Below is a small trained network, with its code and all its weights. Each question gives an input and a class and asks what happens when units are switched off, that is, made to give their printed mean instead of their output.

import numpy as np


def w(rows, s, z=0):
    codes = np.array(rows[::2]) - 128.0
    scale = np.full(codes.shape[1], s)
    scale[-1] = z or s
    return codes * scale


def f(y):
    return np.maximum(y, 0)


def log_softmax(a):
    a = a - a.max(-1, keepdims=True)
    return a - np.log(np.exp(a).sum(-1, keepdims=True))


def net(x, mask):
    res = np.array(x, float).reshape(1, 7) / 4 @ E
    y = f(res @ A[0][:, :-1].T + A[0][:, -1])
    res = res + np.where(mask, y, B[0][:, -1]) @ B[0][:, :-1]
    return log_softmax(res[-1] @ U[:, :-1].T + U[:, -1])


A, B = {}, {}
E = w([
[95,180,124,123,234,83,14,93],'x0',
[192,85,20,114,181,194,73,68],'x1',
[162,54,133,230,108,177,67,115],'x2',
[181,101,129,2,73,161,76,126],'x3',
[97,169,155,129,106,100,114,221],'x4',
[104,185,143,164,126,100,114,81],'x5',
[220,232,164,171,72,85,84,145],'x6',
],0.0052)
A[0] = w([
[84,177,126,136,159,109,128,158,143],'N1',
[96,165,202,138,111,91,115,156,210],'N2',
[197,120,121,61,132,125,148,87,196],'N3',
[149,124,123,75,118,131,153,111,205],'N4',
[150,128,181,144,7,130,181,222,150],'N5',
[121,126,68,104,159,145,177,163,190],'N6',
[139,134,121,153,155,127,54,81,186],'N7',
[105,47,100,214,178,147,165,84,133],'N8',
[57,189,163,158,163,90,105,124,168],'N9',
[97,51,87,9,99,169,100,114,130],'N10',
[128,109,100,127,148,139,158,112,255],'N11',
[151,149,102,136,138,132,57,138,133],'N12',
[117,123,137,107,99,126,168,187,173],'N13',
[118,108,111,189,82,158,139,109,228],'N14',
[100,136,62,102,152,152,130,168,239],'N15',
[172,175,140,139,111,113,157,110,203],'N16',
[185,113,95,130,165,131,17,116,166],'N17',
[176,123,108,188,68,160,130,70,177],'N18',
[103,77,127,162,146,133,166,115,145],'N19',
],0.012,0.0022)
B[0] = w([
[98,156,101,150,155,83,129,137,178],'N1',
[65,174,155,158,101,119,127,127,211],'N2',
[157,146,127,104,117,138,182,71,190],'N3',
[131,138,134,91,122,128,171,109,173],'N4',
[136,100,134,104,4,95,78,201,254],'N5',
[142,114,89,91,169,99,149,156,176],'N6',
[154,169,150,169,135,176,109,118,201],'N7',
[82,44,130,169,161,195,153,136,232],'N8',
[64,181,128,171,153,90,118,106,208],'N9',
[115,132,222,30,162,118,114,86,224],'N10',
[124,107,121,117,160,148,158,129,181],'N11',
[173,153,129,154,134,149,100,144,179],'N12',
[143,133,143,113,103,145,141,182,184],'N13',
[118,70,113,132,128,115,91,102,198],'N14',
[145,124,107,103,181,95,118,162,176],'N15',
[145,137,93,145,82,131,161,102,180],'N16',
[211,167,135,149,166,186,100,148,225],'N17',
[157,96,88,128,120,96,93,59,214],'N18',
[107,71,129,144,128,153,135,142,182],'N19',
],0.027,0.0087)
U = w([
[157,129,70,119,102,128,216,65,2],'0',
[100,143,48,116,196,58,163,190,55],'1',
[72,37,121,154,191,183,167,155,212],'2',
[112,130,156,114,57,98,145,254,54],'3',
[124,123,196,42,178,119,166,96,97],'4',
[199,168,132,167,168,189,89,133,207],'5',
[138,67,98,129,80,86,74,120,194],'6',
[37,188,133,199,142,81,132,104,212],'7',
],0.0069,0.00068)

Each question gives the input, the list of numbers given to net, and the class t.
The units are the neurons (one row each of A and B). Each row of codes is followed by its name. A weight is (code - 128) times the scale printed after its matrix; where a second scale follows, it is the last column's (A, B and U).
mask holds one flag per neuron, in row order. A switched-off neuron (its flag False) gives its mean, the last column of its row in B, instead of its output. The means were averaged over made-up inputs and are rounded, as every weight is.
A unit's drop is (log p(t) with every unit on - log p(t) with that unit switched off) / (log p(t) with every unit on - log p(t) with every unit switched off).
The circuit of an input: a set's keep is (log p(t) with only the set's units on - log p(t) with every unit switched off) / (log p(t) with every unit on - log p(t) with every unit switched off). Starting from the 12 units with the biggest drops (on a tie, the unit counted first), units are removed one at a time, each time the one whose removal leaves the highest keep (on an exact tie, the one counted first), for as long as the keep stays at least 0.8.
circuit, biggest first: the units of the circuit, biggest drop first
unit that matters most: the unit with the biggest drop
k most important neurons: the k neurons with the biggest drops, biggest first
drop of u: that unit's drop, to one decimal
input [-2,0,-4,-3,-6,-5,8], class 0: 2 most important neurons	[N16; N3]
input [8,-3,-5,5,7,-3,-5], class 1: circuit, biggest first	[N1]
input [-7,6,-7,-4,-3,-4,-4], class 4: 2 most important neurons	[N10; N3]
input [5,1,6,7,-7,-6,0], class 5: 2 most important neurons	[N17; N7]
input [0,4,-8,0,-2,5,2], class 0: circuit, biggest first	[N10; N3; N16]
input [-4,-1,0,-8,-1,6,-1], class 2: 2 most important neurons	[N8; N19]
input [-7,-8,5,-5,-6,3,-1], class 6: circuit, biggest first	[N14; N18]
input [0,-8,-6,4,2,8,-3], class 7: 2 most important neurons	[N9; N2]
input [-5,6,-6,-3,4,-5,3], class 3: circuit, biggest first	[N18; N5]
input [0,-7,7,6,-8,-1,-2], class 4: 2 most important neurons	[N10; N5]
input [0,1,8,1,4,-4,1], class 5: 2 most important neurons	[N17; N12]
input [0,4,-7,-7,5,-3,-6], class 1: 3 most important neurons	[N6; N15; N1]
input [1,-5,-7,-5,-2,-7,-3], class 1: 2 most important neurons	[N6; N5]
input [-6,1,1,3,-6,-6,-6], class 4: circuit, biggest first	[N10]
input [-6,7,4,0,-1,1,0], class 2: 2 most important neurons	[N8; N5]
input [-8,-3,-8,-5,-6,-7,-5], class 3: 3 most important neurons	[N5; N13; N18]
input [6,2,-3,2,7,4,6], class 7: 3 most important neurons	[N9; N2; N1]
input [0,-5,0,1,-3,-3,-2], class 3: 2 most important neurons	[N18; N8]
input [4,-1,-4,1,8,3,-6], class 7: drop of N9	0.5
input [6,0,-1,-2,8,-5,-7], class 1: unit that matters most	N15
input [-8,8,6,0,0,1,0], class 2: drop of N8	1.8
input [2,5,-2,4,-7,4,-6], class 4: drop of N10	0.6
